[[148 128 121 112]
 [151 129 130 107]
 [153 135 131 104]
 [141 138 120 123]]
:
[[148 128]
 [151 129]]

[[133 131 150 129]
 [141 120 134 110]
 [120 133 126 137]
 [132 127 135 126]
 [133 123 118 113]]
:
[[133 131]
 [141 120]]

[[140 111 153 130]
 [112  99 115 149]
 [142 135 141 143]
 [127 108 107 143]
 [131 114 127 121]]
:
[[140 111]
 [112  99]]

[[154 154 150 145]
 [148 143 141 142]
 [141 144 147 148]]
:
[[154 154]
 [148 143]]

[[119 136 126 154]
 [132 125 140 129]
 [127 129 105 128]
 [127 132 122 133]]
:
[[119 136]
 [132 125]]

[[110 139]
 [158 138]
 [137 116]
 [116 146]]
:
[[110 139]
 [158 138]]

[[124 125 115 132 108]
 [101 132 122 129  99]
 [138 131 143 126 138]
 [115 129 133 130 126]]
:
[[124 125]
 [101 132]]

[[130 135 121 141]
 [149 130 136 135]
 [125 140 127 116]
 [140 123 127 111]
 [116 136 128 136]]
:
[[130 135]
 [149 130]]
---
[[123 127 121 125 129 130 126]
 [129 108 137 129 126 111 143]
 [113 121 130 157 144 129 123]
 [143 128 121 126 117 131 127]
 [138 139 136 116 136 143 125]
 [125  99 133 139 125 142 134]
 [145 139 124 145 138 145 113]]
:
[[145 139 124 145 138 145 113]
 [125  99 133 139 125 142 134]
 [138 139 136 116 136 143 125]
 [143 128 121 126 117 131 127]
 [113 121 130 157 144 129 123]
 [129 108 137 129 126 111 143]
 [123 127 121 125 129 130 126]]

[[150 130 136 111 136 114 141 150 141 106 119 143 109 138]
 [129 113 108 107 147 132 119 119 149 118 107 116 112 128]
 [146 119 137 139 124 134 115 128 113 126 114 133 148 143]]
:
[[146 119 137 139 124 134 115 128 113 126 114 133 148 143]
 [129 113 108 107 147 132 119 119 149 118 107 116 112 128]
 [150 130 136 111 136 114 141 150 141 106 119 143 109 138]]

[[127 130 130 127 126 131 128 127 127]
 [133 136 122 128 134 126 118 124 126]
 [111 111 132 123 126 116 141 144 138]
 [126 111 137 128 122 127 139 133 128]
 [127 129 128 125 127 130 127 127 127]
 [158 107 120 113 108 109 151 113 127]
 [123 121 126 134 133 126 129 141 134]]
:
[[123 121 126 134 133 126 129 141 134]
 [158 107 120 113 108 109 151 113 127]
 [127 129 128 125 127 130 127 127 127]
 [126 111 137 128 122 127 139 133 128]
 [111 111 132 123 126 116 141 144 138]
 [133 136 122 128 134 126 118 124 126]
 [127 130 130 127 126 131 128 127 127]]

[[132 121 127 118 136 130]
 [122 141 136 129 135 124]
 [120 142 122 132 117 140]
 [141 127 123 137 124 107]
 [137 142 131 114 117 121]
 [119 141 124 135 134 124]
 [134 126 111 133 130 132]
 [138 132 124 126 125 134]
 [128 135 129 122 131 130]
 [126 120 141 127 122 133]]
:
[[126 120 141 127 122 133]
 [128 135 129 122 131 130]
 [138 132 124 126 125 134]
 [134 126 111 133 130 132]
 [119 141 124 135 134 124]
 [137 142 131 114 117 121]
 [141 127 123 137 124 107]
 [120 142 122 132 117 140]
 [122 141 136 129 135 124]
 [132 121 127 118 136 130]]

[[128 113 105 147 123 117 107]
 [111 105 110 130 141 105 108]
 [112 127 144 105 148 122 138]
 [107 119 136 108 150 115 130]
 [151 144 130 141 105 147 135]
 [107 106 116 123 147 106 112]
 [135 119 107 150 116 124 110]]
:
[[135 119 107 150 116 124 110]
 [107 106 116 123 147 106 112]
 [151 144 130 141 105 147 135]
 [107 119 136 108 150 115 130]
 [112 127 144 105 148 122 138]
 [111 105 110 130 141 105 108]
 [128 113 105 147 123 117 107]]

[[139 125 142 132 156]
 [137 117 141 127 155]
 [141 141 142 139 149]
 [136 109 138 122 152]
 [125 107 120 107 116]
 [140 133 143 136 153]
 [127 102 123 108 123]
 [134 104 135 118 146]
 [141 148 140 142 142]
 [129 100 128 110 131]
 [131 101 132 113 139]]
:
[[131 101 132 113 139]
 [129 100 128 110 131]
 [141 148 140 142 142]
 [134 104 135 118 146]
 [127 102 123 108 123]
 [140 133 143 136 153]
 [125 107 120 107 116]
 [136 109 138 122 152]
 [141 141 142 139 149]
 [137 117 141 127 155]
 [139 125 142 132 156]]
---
[[149 127]
 [107 126]]
:
[127 107]

[[140 142 156 131]
 [134 138 141 128]
 [140 142 153 132]]
:
[131 141 142]

[[138 132 116 138 156]
 [121 139 138 127 116]
 [146 121 144 142 111]
 [112 134 115 113 140]
 [144 141 135 121 116]]
:
[156 127 144 134 144]

[[137 126 139 145 122]
 [127 121 123 138 133]
 [140 121 122 154 117]
 [122 113 143 149 151]
 [128 120 144 144 139]]
:
[122 138 122 113 128]

[[117 121 122 122]
 [155 132 110 140]
 [153 136 131 140]]
:
[122 110 136]

[[123 155]
 [131 131]
 [125 134]
 [115 141]
 [112 128]]
:
[155 131]

[[150 134]
 [117 151]]
:
[134 117]

[[113 102]
 [143 130]
 [150 157]]
:
[102 143]

[[134 135 128 133]
 [132 131 117  99]]
:
[133 117]
